Each row of numbers stands for one object and depends on some of the facts below. Use the named rows to name the rest.

Some rows with their names:
tuplikem: [-12   6  -8   5  -9   6   5  -1  15   7 -14   5  -3  -3  -8   1  -9 -10
   4  13  -3  -5   4  -4  -7 -13   3 -10   0 -14 -21  -3  -1   3   1  11
  -9  11]
vutrok: [ -8  10  -5  -1 -14   4   2   2  16   2  -4   9   6  -3  -6   7  -5  -8
   6  17 -11  -6  -7  -7  -6  -7   0   0 -11 -12  -7  -3  -8   6   5  -2
  -7   8]
bilok: [-8 -4 -6  5 -1 -2 11  5 11  2 -3 14 -3 -5  9 15  1 -3  5  5  2 -1 16 -4
 -6 -3 -6  4  5  5 -8 -2 -3  3 -3 16 -6 10]
betar: [ -3  -9  -7  -9  17  -1   5  14  -1 -10  14 -16  17  -8  -6 -15  14  -7
  -3   2   4  12 -11   1   4  -2  -7   2  13  -9  10  18  -8  -9   9  -9
  10 -17]
gezutuk: [  2  -3  -7  -2  -9  -8   1   2  11   0   4   6   9  -1   5   8  -3  -2
 -10   1   0  -1   9  -6  -2  -5   1  11   3  10   5   8 -10   4  -4  10
  -4  -2]
kimok: [  2 -10  -5  -6  -5  -6  -3   5   7  -1   8   5  20   1   2   7   3 -11
 -10   8  -2  -5   8 -13  -6  -7   1   2   4   7   3   6 -16   5   4   2
  -6 -11]
nusal: [  3   0  -9   1 -10   1   2 -14   4   5   6   3   9  -1  -5  -5  10 -10
 -11   6   3  -5  15  -7   2 -14  11   4  -5  -5  -9   6  -9  12  -3  23
 -12  -4]
skesta: [ -8  -1  -4   6  -5  -2   4   6  11   5  -7   0   6   5  -6   3  -6 -13
   6  11  -3   1   2  -6 -10 -13   0 -19   5  -7 -20   4   0   7   3   2
 -12   9]
pekul: [ -2   9   5   5  -9   4  -5  -6   2   5 -17   4 -14   8  -3   3 -20   4
  -1   0  -1  -5  -3   4  -2  -2   2  -6  -3  -1 -13  -6   7  -1  -4   4
  -3  14]
plagrelol: [ 2  2  0  1 -5  1 -4 -3  0  1 -1  5  0  2  1  8  0 -3 -1  2 -2 -7  4 -4
 -1 -1  3  2 -3  3 -1 -2 -1  5  0  7 -5 -1]
gotri: [  0  -2  13   7  -1  -1  -1   0  -4   0  -6  10 -12   8  11  16  -7   7
   5  -6   3   0  10   5  -5   7  -3  -2  -5  16  -3 -11   9   1  -5  11
  -9  15]
stevikan: [  0   5  -3   7  -6  -1  -1  -1   6   5 -11   9 -15   2   5  10 -18   9
  -4  -5   0  -4   9  -1  -1   1  -1   4   8   8  -3  -7   5  -3  -9   6
   1  14]
roskol: [ 14   0  24   8  10 -10 -21   3  -8 -15   5 -12  -2  16  10   3 -15   4
 -21  -4  -2  -8 -11  -9  12  -8   1  -8   0  12   9 -12  -9   1  -4  -1
 -13 -11]
kanidra: [  4  -3  11  -2  -1   1 -21  -3 -10   3 -10  -1   0  15  -2   3 -19   1
  -7  -4   1  -7  -2   0  -4   4   5 -15   2  11  -4  -6   5  -4   4  -6
  -3  -4]
traplisti: [  5  -6  12  -4 -10  -8 -11  -1  -2 -11   2  -3   1  15   4   5 -26   6
 -12 -14   0   3  -3   0 -14  -3   2 -13   6  27   4  -1   0  -6   2   5
  -7   0]
sumem: [  8  -2   5  -5  -6  -3 -14  -2  -5  -1   2   2   6   9   2   7  -8   1
 -10  -4  -1  -5   0  -4   0   2   4  -2  -2  12   6   0  -3   3   1  -2
  -2  -8]
kletul: [ -8  -1  -1  -1  15  -4  13  -3  -9  -4   9  -8   5  -6  -4 -20  15   3
   5   1   3  20 -12   2  12  12   1   8  -5 -10   7  10   3 -11   1 -13
  11   1]
betumu: [  0  -5  16   6   1   1  -1   1 -14  -2  -1  10  -5   7  12  19   4   5
  13  -6   3   1  10   7  -8  10  -5  -2 -11  17  -2 -14  13   5  -1  10
 -11  14]
flimi: [  8   0   7  -7   5   4 -19  -2 -16   6  -9   6  -1  10  -1   5 -10   1
  -3   0  -1 -14   5  -6   2   7   4 -14   2   7   2 -12   1   0   6  -9
   2 -13]
klekes: [  4  -2   3  -4  12  -1   0   3  -8 -10  11 -18   2  -2  -5 -14  12   4
   0  -9   3  13 -18  10   7   7  -3   7  -3  -2  13  12   4  -5   4 -10
  10  -8]

How the objects are related:
rokla: points at; trazizen: uses
badram rokla plibar; badram rokla maklan; badram rokla kloklir; bamem rokla gekloplar; bamem rokla dosul
bamem rokla flaklal; bavan rokla ledras; bavan rokla nestel; betar rokla kloplen; betar rokla roskol
bilok rokla gotri; bilok rokla rafen; brastaklem rokla vonok; brastaklem rokla kanidra; brekar rokla dugristes
buvom rokla doter; buvom rokla vefon; buvom rokla plikledro; difle rokla betumu; difle rokla flabe
difle rokla klalu; difle rokla damir; difle rokla greplilol; dotis rokla niluror; droretrom rokla doter
droretrom rokla nestel; droretrom rokla reram; drusa rokla fidrar; drusa rokla grotrin; drusa rokla dunak
drusa rokla boduk; duko rokla biras; dunis rokla gastirim; fatiklu rokla flivon; fatiklu rokla pevem
fatiklu rokla rasudru; fibe rokla nuskik; fitruk rokla biras; fitruk rokla steba; flafar rokla drodru
flebril rokla gekloplar; flebril rokla klakeskel; flebril rokla skaseplol; fledras rokla niluror; fledras rokla pofel
fledras rokla traplisti; fledras rokla flaklal; flibro rokla stebes; flibro rokla flukas; fludrer rokla stuke
fludrer rokla stebes; fludrer rokla klunubram; fludrer rokla vonok; fubre rokla ketezum; fubre rokla kodim
fubre rokla traplisti; gezutuk rokla midan; gremar rokla roskol; gremar rokla kodim; gribam rokla gufan
gribam rokla droflem; gribam rokla flimi; gribam rokla bitru; grume rokla kloplen; grume rokla maklan
grume rokla kanidra; grume rokla flaklal; gruplodok rokla pevem; gruplodok rokla motam; gruplodok rokla fazol
gruskil rokla klezer; gruskil rokla nestel; gruskil rokla peplar; gruskil rokla tudrus; gruskil rokla vasem
kenonum rokla skizok; kenonum rokla bitru; kimok rokla misar; kimok rokla roskol; kimok rokla sumem
klaba rokla plibar; klaba rokla traplisti; klibil rokla bagrir; klipi rokla midan; klipi rokla flivon
klipi rokla ketezum; klupo rokla brisko; klupo rokla dosul; klupo rokla pekul; klutrekle rokla kanidra
labri rokla kledram; labri rokla duple; labri rokla kadrik; lesivi rokla fazol; luserok rokla kloplen
luserok rokla flimi; nezo rokla gotri; nezo rokla zeflak; nezo rokla betumu; nibes rokla gisko
nofis rokla trimon; nogrun rokla pofel; nogrun rokla nuskik; nufla rokla kosko; nusal rokla nudraro
nusal rokla drodru; plamo rokla plirom; plamo rokla flabe; pledor rokla koskotur; pledor rokla drodru
pledor rokla steba; pledor rokla dugristes; plibreplim rokla kitrik; plibreplim rokla skaster; plibreplim rokla gesak
plitim rokla plibar; pofol rokla pekul; rabruflel rokla staklo; rabruflel rokla pevem; rabruflel rokla leso
rabruflel rokla peplar; saploben rokla klalu; saploben rokla kosko; siran rokla tograsi; skegra rokla zeflak
skegra rokla plibar; skegra rokla pugrudu; skesta rokla trustel; skesta rokla kloklir; skikul rokla misar
skikul rokla klekes; skopa rokla trimon; skopa rokla brufol; skopa rokla skaseplol; skopa rokla boduk
skopa rokla datri; soklom rokla bretra; soklom rokla skizok; sople rokla doter; sople rokla flaklal
statom rokla vetrek; statom rokla flaklal; stoses rokla reram; stoses rokla bitru; sudom rokla pofel
sudom rokla plibar; sufus rokla flitores; sufus rokla lobur; tugredil rokla stevikan; tugredil rokla pevem
tugredil rokla kluflin; tugredil rokla dosul; tugredil rokla vefon; tugredil rokla rafen; tuplikem rokla brisko
tuplikem rokla gesak; vutrok rokla gastirim; vutrok rokla datri; zomen rokla brisko; zomen rokla trustel
zomen rokla gastirim; zomen rokla flitores; badram trazizen bilok; bagrir trazizen klunubram; bamem trazizen plaklem
betar trazizen kadrik; brastaklem trazizen niluror; brastaklem trazizen difle; dosul trazizen sudom; dosul trazizen tugredil
doter trazizen plagrelol; doter trazizen plikledro; droflem trazizen skizok; droflem trazizen niluror; droflem trazizen rasudru
droflem trazizen ferifas; droretrom trazizen gekloplar; dugristes trazizen brufol; dunis trazizen brufol; duple trazizen trustel
fazol trazizen peplar; fidrar trazizen flebril; fiflal trazizen restor; fiflal trazizen ferifas; flaklal trazizen klunubram
flaklal trazizen traplisti; flitores trazizen grotrin; fludrer trazizen pofel; gebik trazizen trustel; gigar trazizen pofel
gremar trazizen skesta; gremar trazizen trustel; gremar trazizen drozel; gufan trazizen drusa; gufan trazizen siran
kitrik trazizen datri; klalu trazizen nuskik; klalu trazizen floza; klekes trazizen nusal; klekes trazizen plamo
klekes trazizen labri; kletul trazizen luserok; kletul trazizen mibasu; klibil trazizen gruskil; klibil trazizen roskol
klipi trazizen nogrun; kloplen trazizen kenonum; kloplen trazizen floza; kodim trazizen kluflin; kodim trazizen trukar
koskotur trazizen dunak; koskotur trazizen rasudru; koskotur trazizen nezo; ledras trazizen plirom; ledras trazizen pabi
ledras trazizen drodru; ledras trazizen grener; ledras trazizen duko; leso trazizen staklo; leso trazizen gisko
leso trazizen kofum; leso trazizen luserok; midan trazizen pofel; misar trazizen tograsi; misar trazizen fibe
niflas trazizen skegra; nufla trazizen drodru; pevem trazizen skizok; pevem trazizen kluflin; pledor trazizen voloplen
plibar trazizen gruskil; regram trazizen fitruk; sidrem trazizen klunubram; stebes trazizen gribam; stebes trazizen sople
stoplas trazizen gezutuk; stuke trazizen bavan; stuke trazizen nudraro; stuke trazizen klezer; stuke trazizen skegra
sufus trazizen tograsi; troflal trazizen brufol; troflal trazizen luserok; troflal trazizen nezo; tudrus trazizen roskol
tudrus trazizen drozel; tudrus trazizen steba; tudrus trazizen bitru; vonok trazizen flabe; zeflak trazizen plirom
zomen trazizen memok

Name these rows:
No name comes twice in this set of rows, the named rows included.
[  1   0 -15  -1   2   4   2   3   5   9  -6  13  -1  -9   2   7   2  -4
   1   7  -1 -14  21 -12   3  -2   1   3  12  -3   0  -5 -10   4  -1   2
   4  -6] => bavan
[-21  -2  -1   2  16 -24  17 -20 -14  -5   8   6  15   1  -2 -34  15   6
   5  12   2  38  -8 -17  20  32  10   6 -12  -2   3   5   5 -21  -2 -31
  15  11] => troflal
[ -7   9  -9  -6 -17  -2   4   8  21   0   3  12  16  -9  -3  11   3  -9
   6  20 -17  -8  -8 -13  -7  -7  -5   9 -12  -8   4   1 -15  10   6  -8
  -4   5] => skopa
[ 10   9  -4   2  -3   1  -6  -4  -2   7  -8   9 -16  -1   6  10 -14  14
  -6  -8   1 -11  12  -2   9   5   3  10   6   8   8  -9   1   1 -12   0
   8   3] => peplar
[-16 -12  -3   4   1  -8  14   3   2  -2   0  19   8  -1  12  13   9  -8
   8  11   2   8  22  -9  -8   4  -4   2  -1  10 -10  -1   0   1   1  10
 -13  14] => nezo
[ -6 -10  -9  -5   1  -3  -3  11   9   3  -4   6  18   5  -2   5  -9 -17
  -8  13   0  -3  10 -13 -10 -10  -1 -16  16  -1 -10   2 -13  -3   9   3
  -7 -10] => grume
[  4   0   0  -6  23   9  -2   4 -19  -3   2 -13  -5  -7  -8 -15  13   6
   6  -5   3   3 -11   7  13  11  -4  -3   4 -11  10   1   6  -8   8 -17
  16 -17] => gufan
[  4   8  -8  -4  23  12   3   6 -10   0   1 -10  -9 -15  -8  -9   9  10
   8  -8   9   9 -11  10  11  12 -10  11   5 -11  13   6   6  -8  -1  -2
  22 -12] => ledras
[-10   0 -22   4  -5  -4  13   8  22   5  -6  14  -3 -11   6  12  -7  -5
  -1   8   0  -4  18  -9  -4 -10  -4   8  16  -5  -8  -1 -11   0  -7  13
   0   8] => tugredil
[  1  16   9  -3 -16   3 -13  -3   5   0  -5   4  -4   6  -5   9 -12   5
   4   6 -11  -7 -18   2  -2   3   0   3 -18   0   3  -7   3   6   2  -9
  -3  10] => datri
[ -6  -2 -20  -3  23   7  14  13  -1   0   3  -6  -3 -21  -4 -12  16  -1
   8   4   4   2   3  -2  10   1  -8   5  20 -20   8   6  -5 -10   4 -10
  19 -12] => droretrom
[ -5  -1 -19   1   0   0   6   6  13   9  -8  14  -1  -7   3   7  -7  -4
   1   9   0 -10  20 -12  -2  -6  -1   0  16  -2  -4  -5 -11  -1  -3   5
   1   0] => buvom
[ -3  -6 -15  -2   8  -9  18  12  13 -10  18 -13  11 -15   1 -10  13  -2
  -7  -3   4  18  -8   2   4  -5  -8  20  10  -6  14  23 -11  -8  -3   1
  10  -5] => klipi
[  1  10   5  -1 -13   1 -10   0   5   1  -4   4   0   5  -1   8 -13   3
   1   3  -9  -7 -10  -2  -4   4   0   1  -9   6   3  -5   1   3   1  -8
  -1   4] => klakeskel

Now the same objects, written a new way:
Named rows:
badram: [  6   0   2   3  -7  -7  16   4  -5   0  -4  10  -2   1  11  -4   7  -5
   6  -1   6   5   0   3  -7   2  -4   0  -3  -2  -1   7  -4 -10]
dunis: [ -2  -1  16   7  -2  -1 -19  -2   0   0 -14   6 -11   3   5   0 -14  -3
 -10  -8  11   4  14   7  -5 -28   1   3  -8   1   1  10  -2  -8]
koskotur: [  5   1  13  -1  -7  -5   6  -6   1   0 -21   4  -7   3   1  10 -21   2
  -3  -8   4   0 -10   9   0 -24   2  -8  -7   6   2   5 -16 -15]
sidrem: [ -1   5   0   0 -14  -4   7   4  -1   0  -4   4  -7   1  -1 -13   9  -2
  14   0   0   0  -4   3  -4   4  -1   5   1   3  -4   6  -2  -4]
brastaklem: [ 12  -2   7  -1  -6 -10  25  -2   7   0 -12   0   1   7   6  13 -10   6
  -4 -11  -2  -2 -15   9  -4  -3  -1  -6  -5   3  -7  11 -15 -16]
sufus: [-2 -1  4  4 -4 -1  7 11 -2 -1 -3  9 -7  7  2 -1  8 -5 10  2  0  1 -6  4
 -8 11  0  0 -2  0  5  8  2 -6]
gebik: [  5  27   1  -6 -10  -9   5  10  -2   5  -9   0   4   2  13   0  -4  -1
   9   3  -1   3   5  -1  -5   5   8  15  -3  -3  12  -4   3   0]
klutrekle: [ 0  0  1  6 -7 -2  4  1 -3  1  0  0  0  6  6 -4  7  6 -4 -6 -2  6 13  0
 -6 -4 -3  7  0 -2 -3  9 -1 -1]
kenonum: [  4  -6   2  12 -11   0  10   8  -2   1   2   4   5   1   8  -2  15  -5
   6  -3   0   8  -7  -1   0  -2  -6   1   2  -3  -2   2  -5   1]
flimi: [  0   1   0   6  -8  -1   6  -2  -1   0  -1  -2   0   6   1  -5   9   8
  -6  -4  -4   7  13  -1  -3 -13  -1   5   2   1  -2   6  -3   0]
traplisti: [  4  -5   4   9  -2  -4  11   2  -5  -1   1  -2   7  -2   2  -9  11   1
   8   0   0  10  -6  -8  -2 -10  -8   1   1  -2  -6   2  -2  -1]
lobur: [  0  -3   4   6   1   0   4   8  -2   0  -3  -2   0   5  -4  -4  10   0
   7   2  -5   3 -10   0  -7   1   0   0   0   1   6   3   3  -2]
klunubram: [  4 -10   4  13  -4   1   6   3  -4   0   5  -6  10  -2   3  -8  13  -1
  10  -2  -2  10 -11  -6   0 -12  -7   3   3  -3  -2  -1  -5   5]
gotri: [-5  5 -3  6 -1  0  5 -3 -2 -1 -1 -6  0  2 -1 -6 -2 12  3 -2  3  7  6 -2
 -5 -9 -3  4 -1 -3 -5  4  0 -1]
peplar: [ -6   3  -2  11  -4  -1   1   1   2   1   1  -5   4   3  -5  -5   5  10
  -5  -4  -2   9   6  -2   0 -10  -3   4   2  -3  -6   4   1   6]
vasem: [-5  1  2  5 -5 -1  5  7  1  0 -5  6  1  7 -7  0  7 -2  1  1 -5  7 -8 -1
 -4  6 -2 -2  2  0  2  5  3  2]
soklom: [  0   0   1   4 -17  -2   3   3   2   2  -3   2   0   2   4  -9   9  -7
   6  -4  -3   1  -7   2  -1   4  -2   9   2   0  -2   5  -2   1]
klezer: [ -2  -3   2  12  -6  -1   9   8  -3   0   3  -3   4  -1  -3  -2  16  -1
  12  -2   4  10 -14  -6   3  -5  -7  -1   3  -2  -7   2  -5   4]
sople: [  1  -5   4   8 -10  -5   0   6   4   2   1   1   6   0   2 -10  11  -6
   9  -6  -1   3  -7  -1  -2   3  -6  10   2  -1  -7   6   2   5]
bavan: [ -7 -11   3  11  -7   2   2  13  -2   0   4   2   4   8  -4   4  15  -4
   9  -2  -1   6 -15  -2  -3   7  -6   3   5  -2  -3   8   3   5]

Name these rows:
No name comes twice in this set of rows, the named rows included.
[ 13  31   2  -8  -9 -12  16  13 -10   5 -10  18   4   5  25  11   1  -3
   1   5   3   7  19  -1  -6  11   8   8  -6  -5  15  -1   1  -8] => gremar
[  9  15 -12   4 -10  -7  23 -14   4   0 -16  37  -9  -4   5 -28  -2 -11
 -31   2 -11   8  15  23  -9  17   3 -19  -4  -4   9  -1  -1  -7] => ledras
[  7   4   8  -8 -11 -14  19  -6  15   0 -19 -11  -3   9  -8   8 -17   8
  -3 -14  -8  -8 -18   8  -3 -10   3  -1  -4  11 -11  12 -15 -13] => droflem
[  2  40   1 -10  -5 -10   9  15  -6   4 -16  13   2  10   8  14  -1   1
  -1   9  -2   6  11  -3  -7  13  12   6  -4  -2  19  -3   8  -2] => tudrus
[ 5 24 -1 -4  1 -8  6  0 -7  2 -6 -4  3  6 11  1 -3 15 -1  3 -1  8 25 -5
 -8 -8  5 11 -4 -2  9  0  5 -3] => plibar
[  3   6 -14   7  -3  -2  11 -23   3  -1  -9  18  -4  -2   5 -30 -10   4
 -29   0 -12   7  19  17 -12   7  -2  -6  -4  -7   6   1   5  -3] => zeflak
[-11   9  19   1  -8  -6 -22   0  -5  -2 -24  30 -15   5  -8   1 -14 -12
  -5   1  12   7   2   3  -4 -16   2  -6  -5   4   6   9   1  -8] => leso

Now the same objects, written a new way:
Some objects and their rows:
soklom: [ 19   3   7  -3   6  -1   4  -8   3  21 -16 -11  -4   4]
greplilol: [-11   0   3  -8  -1  -3   2   0   2  -7   2   8   3   0]
bamem: [  8   7  18  12  -5  13 -21   8  -4  10  12 -31   1   9]
datri: [-5  5 -8 -5 -7  0  8 12 11 -7  4 12  5  7]
buvom: [ 10   7  12   0   3   6  -3   1  -2  15 -10 -22  -8   7]
rafen: [-14  -1   1  -9  -1  -3  -2   3   3  -7   1   4   1   0]
skopa: [19  3  2  5 -5 -3 -8  7  2 17 -9 -7  0  5]
ketezum: [-13  -5  -1  -9  -3  -4  -2   1   3  -9   2   5   3   1]
skesta: [ 13  -8 -23  47   2 -13  14  22   8   1 -16 -19  -1   1]
nestel: [-10   9   9 -12   5  -2   8   0   2  -4  -2   5  -3   4]
kenonum: [ 23  17  17 -12 -20  -3  26 -14  17  19 -29 -13   1  -3]
skaster: [-13   2   0  -7   0  -2  -1   2   3  -6   4   7   2   3]
dunis: [ 40  11  12  28 -14  -1 -22  -2   9  14  10  13 -24  -5]
grener: [ 11  25 -28 -30   3 -21  19  -8  -9 -28  22   2  -7  19]
vasem: [-11   2   3  -7   2  -3   1   0   2  -7   2   6   1   1]
plibreplim: [ 16  -1   0   7  -3  -2 -10   4   1  17  -8  -7  -1   4]
flafar: [ 18   5  11  12   2   2  -8  -5 -33   3 -30 -18  20   1]
gebik: [-16  -9  -1  29  11 -22   1  13  -1 -17   1  -8   1  -6]
gufan: [-10   2  20  -6   3 -14 -10  -7   0   1   6   9   6  -3]
dotis: [  9   0   3   6  -4   6  -8   1  -5  12  -6 -16   1   5]

Which object is each row?
No name comes twice in this set of rows, the named rows included.
[-14   9  27  -7 -29 -18 -10  -6   1  -5   0   2  11 -14] => klalu
[ 32  16 -11 -17   4 -28  -9 -16 -18   2   7 -20 -12   8] => nufla
[ 44  -8  -4   6  -3  34  12 -39  36 -15  -3   4 -18  -4] => luserok
[-18  -6   6 -10  -3 -10 -15  -1  -2  -4   2   2  -3  -4] => fazol
[  4   3  23   9  -1   6  -9 -23 -12 -23   5  15 -11 -11] => dugristes
[ 23  -5   1   9   2  10  -9  -7  15   6   7 -12  20   1] => klutrekle
[ 17   5  -4  10  -9  -3 -16  15   2  20  -5  -6  -5   5] => tuplikem
[  8  -5  -4   4 -10  11   6   0 -10  11 -11 -16   0   9] => nogrun
[ 14  31 -25 -22   9 -15  23 -10 -34 -39   4   0  11  15] => drodru
[-10 -19  31 -11  40  22 -20  13  -2  -4  34  -3   3  34] => flaklal
[ 11  24 -34 -32   3 -18  25  -7  -6 -30  17   3  -7  19] => plirom
[  9 -14  -5   3  -9   4  -8  -6   0  14  -7 -13   2  -1] => fubre
[  0  13   0   5  -9 -12  -4  22  12   3  15  21   3   7] => gastirim
[-11  -3 -29  32   2  -9  27  30  17 -26  -6   0   0   3] => trustel
[ 21 -17  -8  -2   1   1 -13 -11  17  11  -7 -10  11  -6] => kimok

